[[155 144 115]
 [122 123 125]
 [126 134 139]
 [133 143 145]
 [137 130 116]]
->
[155 123 139]

[[124 126 117 127]
 [129 130 146 129]
 [148 104 134 102]
 [136 118 129 118]
 [149 104 138 102]]
->
[124 130 134 118]

[[130 135]
 [105 106]
 [115 117]]
->
[130 106]

[[129 114 125 113]
 [107 122 114 149]]
->
[129 122]

[[105 131 118]
 [112 138 108]
 [104 131 122]]
->
[105 138 122]

[[105 101 107]
 [145 138 100]]
->
[105 138]
---
[[117 128 133 130 107 116 122 144 114 128 141]
 [139 104 140 145 133 138 140 127 122 147 126]
 [131 116 140 141 122 130 137 139 114 141 136]
 [116 130 131 127 108 115 122 142 116 127 140]]
->
[[139 104 140 145 133 138 140 127 122 147 126]
 [131 116 140 141 122 130 137 139 114 141 136]
 [117 128 133 130 107 116 122 144 114 128 141]
 [116 130 131 127 108 115 122 142 116 127 140]]

[[114 143 117 144 117 121 135 124 119 130 127 121 121 144 141 136]
 [132 128 144 120 137 123 131 132 121 137 125 145 134 109 113 118]
 [139 130 149 125 124 123 138 126 127 134 124 132 129 101 118 104]]
->
[[139 130 149 125 124 123 138 126 127 134 124 132 129 101 118 104]
 [132 128 144 120 137 123 131 132 121 137 125 145 134 109 113 118]
 [114 143 117 144 117 121 135 124 119 130 127 121 121 144 141 136]]

[[116 140 139 129 137]
 [148 114 119 132 136]
 [157 126  98 124 133]]
->
[[157 126  98 124 133]
 [148 114 119 132 136]
 [116 140 139 129 137]]

[[136 133 122 138 133 119 118]
 [114 119 138 112 118 142 145]
 [145 139 115 150 140 109 106]
 [139 136 119 141 137 116 114]
 [115 120 137 111 120 142 145]
 [110 117 141 107 116 147 150]]
->
[[145 139 115 150 140 109 106]
 [139 136 119 141 137 116 114]
 [136 133 122 138 133 119 118]
 [115 120 137 111 120 142 145]
 [114 119 138 112 118 142 145]
 [110 117 141 107 116 147 150]]

[[143 150 153]
 [110 108 112]
 [118 118 112]
 [141 147 144]
 [106 106 113]]
->
[[143 150 153]
 [141 147 144]
 [118 118 112]
 [110 108 112]
 [106 106 113]]

[[108 150 150 152 110 111 129 105 136]
 [144 111 115 106 147 142 114 146 113]
 [148 101 110 110 147 145 134 146 114]
 [116 138 130 140 115 122 148 118 133]
 [106 146 134 148 107 114 149 116 147]
 [143 114 112 114 145 141 117 142 118]]
->
[[148 101 110 110 147 145 134 146 114]
 [144 111 115 106 147 142 114 146 113]
 [143 114 112 114 145 141 117 142 118]
 [116 138 130 140 115 122 148 118 133]
 [108 150 150 152 110 111 129 105 136]
 [106 146 134 148 107 114 149 116 147]]

[[140 125 138 143]
 [110 131 115 132]
 [123 110 126 103]
 [125 116 121 100]
 [108 132 117 131]]
->
[[140 125 138 143]
 [125 116 121 100]
 [123 110 126 103]
 [110 131 115 132]
 [108 132 117 131]]
---
[[138 115 112 112 108 141 117 123]
 [114 148 145 147 147 104 143 149]
 [103 151 153 147 151 112 148 150]]
->
[[138 112 108 117]
 [114 145 147 143]
 [103 153 151 148]]

[[109 121 123 108 119 123]
 [101 110 112 108 110 133]
 [108 147 128 126 147 126]]
->
[[109 123 119]
 [101 112 110]
 [108 128 147]]

[[106 109 146]
 [112 105 153]
 [107 105 138]
 [104 114 150]
 [111 106 143]
 [103 102 143]
 [109 105 147]
 [104 109 146]]
->
[[106 146]
 [112 153]
 [107 138]
 [104 150]
 [111 143]
 [103 143]
 [109 147]
 [104 146]]

[[139 139 133 137 132 135 132 137 140 136 132 138 136 132 139]
 [121 121 139 122 138 141 138 123 120 123 138 122 123 138 121]
 [119 118 130 119 130 106 130 119 117 120 130 118 121 130 118]
 [136 136 123 134 123 115 123 134 136 134 123 135 134 123 136]
 [135 135 129 134 129 115 129 133 135 133 129 134 133 129 135]
 [140 141 127 139 127 150 127 138 141 138 127 140 137 127 141]]
->
[[139 133 132 132 140 132 136 139]
 [121 139 138 138 120 138 123 121]
 [119 130 130 130 117 130 121 118]
 [136 123 123 123 136 123 134 136]
 [135 129 129 129 135 129 133 135]
 [140 127 127 127 141 127 137 141]]

[[129 132 128 129 125 121 125 129 130 128]
 [128 127 129 126 129 128 129 129 128 128]
 [128 132 128 127 121 124 129 128 134 124]
 [129 129 127 127 107 115 124 127 124 130]
 [128 127 129 128 131 123 129 128 127 130]
 [128 129 128 130 116 127 135 128 130 130]
 [127 127 126 126 129 129 127 130 131 126]
 [128 131 129 126 127 126 129 127 117 130]
 [128 131 128 130 128 123 129 129 135 128]]
->
[[129 128 125 125 130]
 [128 129 129 129 128]
 [128 128 121 129 134]
 [129 127 107 124 124]
 [128 129 131 129 127]
 [128 128 116 135 130]
 [127 126 129 127 131]
 [128 129 127 129 117]
 [128 128 128 129 135]]

[[123 117 138 129 136 117 150 131]
 [130 127 138 137 111 119 125 117]
 [130 127 134 137 112 120 124 116]
 [121 118 118 129 126 123 143 151]
 [122 118 131 131 132 113 150 141]]
->
[[123 138 136 150]
 [130 138 111 125]
 [130 134 112 124]
 [121 118 126 143]
 [122 131 132 150]]

[[133 124 134 137 141 127 137 107]
 [127 124 143 136 141 118 144 101]
 [131 126 131 133 135 128 132 118]]
->
[[133 134 141 137]
 [127 143 141 144]
 [131 131 135 132]]
